Here is a tiny trained network, its code and every weight. The questions are about switching its units off for an input and a target symbol, where a switched-off unit gives its printed mean instead of its output.

import numpy as np


def w(rows, s, z=0):
    codes = np.array(rows[::2]) - 128.0
    scale = np.full(codes.shape[1], s)
    scale[-1] = z or s
    return codes * scale


def f(y):
    return np.maximum(y, 0)


def softmax(a):
    e = np.exp(a - a.max(-1, keepdims=True))
    return e / e.sum(-1, keepdims=True)


def log_softmax(a):
    a = a - a.max(-1, keepdims=True)
    return a - np.log(np.exp(a).sum(-1, keepdims=True))


def net(x, mask):
    ids = ['δεηθλμξπψω'.index(c) for c in x.split()]
    T = len(ids)
    res = E[ids] + P[:T]
    u = 0
    for l in range(2):
        q, k, v = (res @ M[l].T for M in (Q, K, V))
        z = softmax(np.where(np.tri(T) > 0, q @ k.T / 2**0.5, -1e9)) @ v
        res = res + np.where(mask[u], z, O[l][:, -1]) @ O[l][:, :-1]
        u += 1
        y = f(res @ A[l][:, :-1].T + A[l][:, -1])
        res = res + np.where(mask[u : u + 12], y, B[l][:, -1]) @ B[l][:, :-1]
        u += 12
    return log_softmax(res[-1] @ U[:, :-1].T + U[:, -1])


Q, K, V, O, A, B = {}, {}, {}, {}, {}, {}
E = w([
[136,108,217,177,123,62],'δ',
[87,72,127,122,127,77],'ε',
[144,85,92,127,75,206],'η',
[120,102,151,187,191,183],'θ',
[108,218,171,98,88,171],'λ',
[118,103,160,168,154,162],'μ',
[126,88,127,152,177,166],'ξ',
[130,186,97,118,215,254],'π',
[121,39,87,104,191,79],'ψ',
[103,94,122,121,114,147],'ω',
],0.023)
P = w([
[73,96,71,171,212,113],'0',
[112,76,192,79,116,105],'1',
[121,157,45,163,194,88],'2',
[119,93,208,80,105,130],'3',
[139,169,56,157,164,92],'4',
[131,79,132,44,143,174],'5',
[126,190,66,161,136,108],'6',
[134,92,150,66,141,210],'7',
[144,202,67,160,102,111],'8',
[132,132,219,116,128,242],'9',
[141,223,72,161,68,122],'10',
[127,111,148,63,134,248],'11',
],0.015)
Q[0] = w([
[163,252,78,131,126,91],'L0H0',
[136,193,118,132,157,105],'L0H0',
],0.014)
K[0] = w([
[59,46,171,153,207,11],'L0H0',
[66,84,161,92,229,2],'L0H0',
],0.0092)
V[0] = w([
[4,97,223,113,138,5],'L0H0',
[187,18,93,237,2,129],'L0H0',
],0.0047)
O[0] = w([
[14,111,127,128,116,137,44],'L0H0',
[220,92,147,169,2,77,251],'L0H0',
],0.0072,0.0024)
A[0] = w([
[160,126,181,175,199,174,171],'L0N0',
[180,57,121,158,70,160,147],'L0N1',
[103,136,207,128,163,85,253],'L0N2',
[149,160,82,223,133,150,37],'L0N3',
[131,96,137,75,155,114,232],'L0N4',
[134,116,90,114,132,148,112],'L0N5',
[183,148,67,198,98,97,206],'L0N6',
[208,107,77,172,179,134,83],'L0N7',
[93,129,115,119,65,211,180],'L0N8',
[86,100,103,97,145,207,70],'L0N9',
[190,190,106,177,124,212,149],'L0N10',
[143,66,144,12,201,148,172],'L0N11',
],0.011,0.0043)
B[0] = w([
[217,102,40,79,76,115,222],'L0N0',
[159,72,130,188,99,42,251],'L0N1',
[115,123,49,61,136,190,186],'L0N2',
[57,144,121,114,62,45,173],'L0N3',
[187,124,81,154,31,192,181],'L0N4',
[143,56,77,149,146,86,161],'L0N5',
[2,67,105,52,219,190,195],'L0N6',
[62,157,192,176,109,111,195],'L0N7',
[102,166,138,102,199,46,235],'L0N8',
[155,51,207,68,138,84,198],'L0N9',
[80,143,122,98,108,87,246],'L0N10',
[156,216,135,126,82,166,224],'L0N11',
],0.0066,0.011)
Q[1] = w([
[149,104,99,238,144,87],'L1H0',
[170,134,146,99,108,254],'L1H0',
],0.0071)
K[1] = w([
[146,114,100,253,107,171],'L1H0',
[113,204,113,100,134,97],'L1H0',
],0.0071)
V[1] = w([
[119,157,171,156,208,142],'L1H0',
[86,254,203,157,73,195],'L1H0',
],0.0058)
O[1] = w([
[106,4,206,60,124,112,41],'L1H0',
[25,82,132,95,75,136,1],'L1H0',
],0.011,0.0095)
A[1] = w([
[116,139,126,108,179,155,214],'L1N0',
[81,113,77,63,204,152,36],'L1N1',
[111,248,97,209,65,174,150],'L1N2',
[178,175,98,87,143,116,89],'L1N3',
[125,170,109,55,154,148,248],'L1N4',
[216,109,145,139,176,75,193],'L1N5',
[73,1,125,131,143,62,17],'L1N6',
[146,193,141,172,198,186,154],'L1N7',
[132,24,92,106,174,150,178],'L1N8',
[151,147,37,84,156,153,200],'L1N9',
[94,135,180,62,47,252,135],'L1N10',
[161,148,94,151,131,98,4],'L1N11',
],0.0098,0.0038)
B[1] = w([
[112,157,132,163,99,140,162],'L1N0',
[149,156,142,127,59,119,166],'L1N1',
[137,82,92,113,127,94,227],'L1N2',
[156,146,141,131,150,152,218],'L1N3',
[117,154,117,201,147,183,198],'L1N4',
[100,123,142,127,91,165,251],'L1N5',
[135,187,208,147,141,244,139],'L1N6',
[78,108,218,137,105,129,190],'L1N7',
[71,99,197,110,125,160,152],'L1N8',
[101,116,122,136,111,128,244],'L1N9',
[126,64,78,39,153,128,192],'L1N10',
[113,148,146,96,128,116,208],'L1N11',
],0.011,0.015)
U = w([
[120,143,158,141,120,98,105],'δ',
[76,115,59,196,95,78,171],'ε',
[146,149,174,137,1,76,135],'η',
[37,147,180,222,79,158,198],'θ',
[99,117,165,110,104,82,142],'λ',
[126,137,158,150,131,111,116],'μ',
[118,139,147,157,109,118,40],'ξ',
[160,162,114,139,186,144,140],'π',
[123,126,111,168,107,119,1],'ψ',
[122,142,151,141,116,92,94],'ω',
],0.007,0.0041)

Each question gives the input, a string of symbols that net reads in full, and the target symbol t.
The units are the heads (2 rows each of Q, K, V and O) and the neurons (one row each of A and B). Each row of codes is followed by its name. A weight is (code - 128) times the scale printed after its matrix; where a second scale follows, it is the last column's (O, A, B and U).
mask holds one flag per unit, layer by layer, with each layer's heads first. A switched-off unit (its flag False) gives its mean, the last column of its rows in O or B, instead of its output. The means were averaged over made-up inputs and are rounded, as every weight is.
A unit's drop is (log p(t) with every unit on - log p(t) with that unit switched off) / (log p(t) with every unit on - log p(t) with every unit switched off).
The circuit of an input: a set's keep is (log p(t) with only the set's units on - log p(t) with every unit switched off) / (log p(t) with every unit on - log p(t) with every unit switched off). Starting from the 12 units with the biggest drops (on a tie, the unit counted first), units are removed one at a time, each time the one whose removal leaves the highest keep (on an exact tie, the one counted first), for as long as the keep stays at least 0.8.
circuit, biggest first: the units of the circuit, biggest drop first
most important unit: the unit with the biggest drop
k most important neurons: the k neurons with the biggest drops, biggest first
top k neurons in layer l: the k neurons of layer l with the biggest drops, biggest first
input ε λ η, target θ: 3 most important neurons : (L0N6, L0N0, L1N6)
input π δ η μ ω, target θ: most important unit : L0N1
input η ξ ψ ε ε θ μ θ μ ψ θ, target ε: circuit, biggest first : (L1N2, L0N9)
input η η ε λ, target λ: circuit, biggest first : (L1N10, L1H0)
input ω μ ξ, target θ: circuit, biggest first : (L1N10, L0N1, L1N7)
input ω ψ θ ε λ, target θ: circuit, biggest first : (L0H0, L1N4)
input θ ω π, target θ: top 2 neurons in layer 1 : (L1N4, L1N10)
input θ η μ η ξ δ θ λ, target λ: circuit, biggest first : (L1H0, L1N10)
input ξ η ω η ε ε λ μ ψ ε ε ω, target λ: 3 most important neurons : (L1N10, L0N11, L0N4)
input ε λ ε ξ ξ μ η π ε η, target η: circuit, biggest first : (L0N1, L0H0)
input θ η λ δ μ ε, target λ: 2 most important neurons : (L1N10, L0N11)
input π ω θ ω, target π: 3 most important neurons : (L0N0, L0N11, L1N10)
input μ η ε λ ε λ ψ ξ, target λ: 2 most important neurons : (L1N10, L0N11)
input ξ η η ε ψ, target θ: most important unit : L1N7
input λ ω μ μ ξ θ ψ ξ δ δ, target λ: top 2 neurons in layer 0 : (L0N1, L0N8)
input η η μ, target θ: circuit, biggest first : (L1N7, L0N1)
input η π θ, target θ: 3 most important neurons : (L1N7, L0N1, L1N10)
input η ψ η μ π η η δ λ δ, target λ: 3 most important neurons : (L1N10, L0N8, L0N2)
input ψ ε μ η η η μ ψ, target η: circuit, biggest first : (L0H0, L0N11, L0N4)
input θ η η ξ η μ λ, target θ: circuit, biggest first : (L1N4, L0N1)
input λ μ η η η ω π ε ψ ψ, target π: 3 most important neurons : (L0N11, L1N10, L0N1)
input ω ω ε λ ξ η θ ε, target η: top neuron in layer 1 : (L1N4)
input η ξ λ θ μ ω ξ δ λ, target ε: 3 most important neurons : (L1N2, L0N11, L1N5)
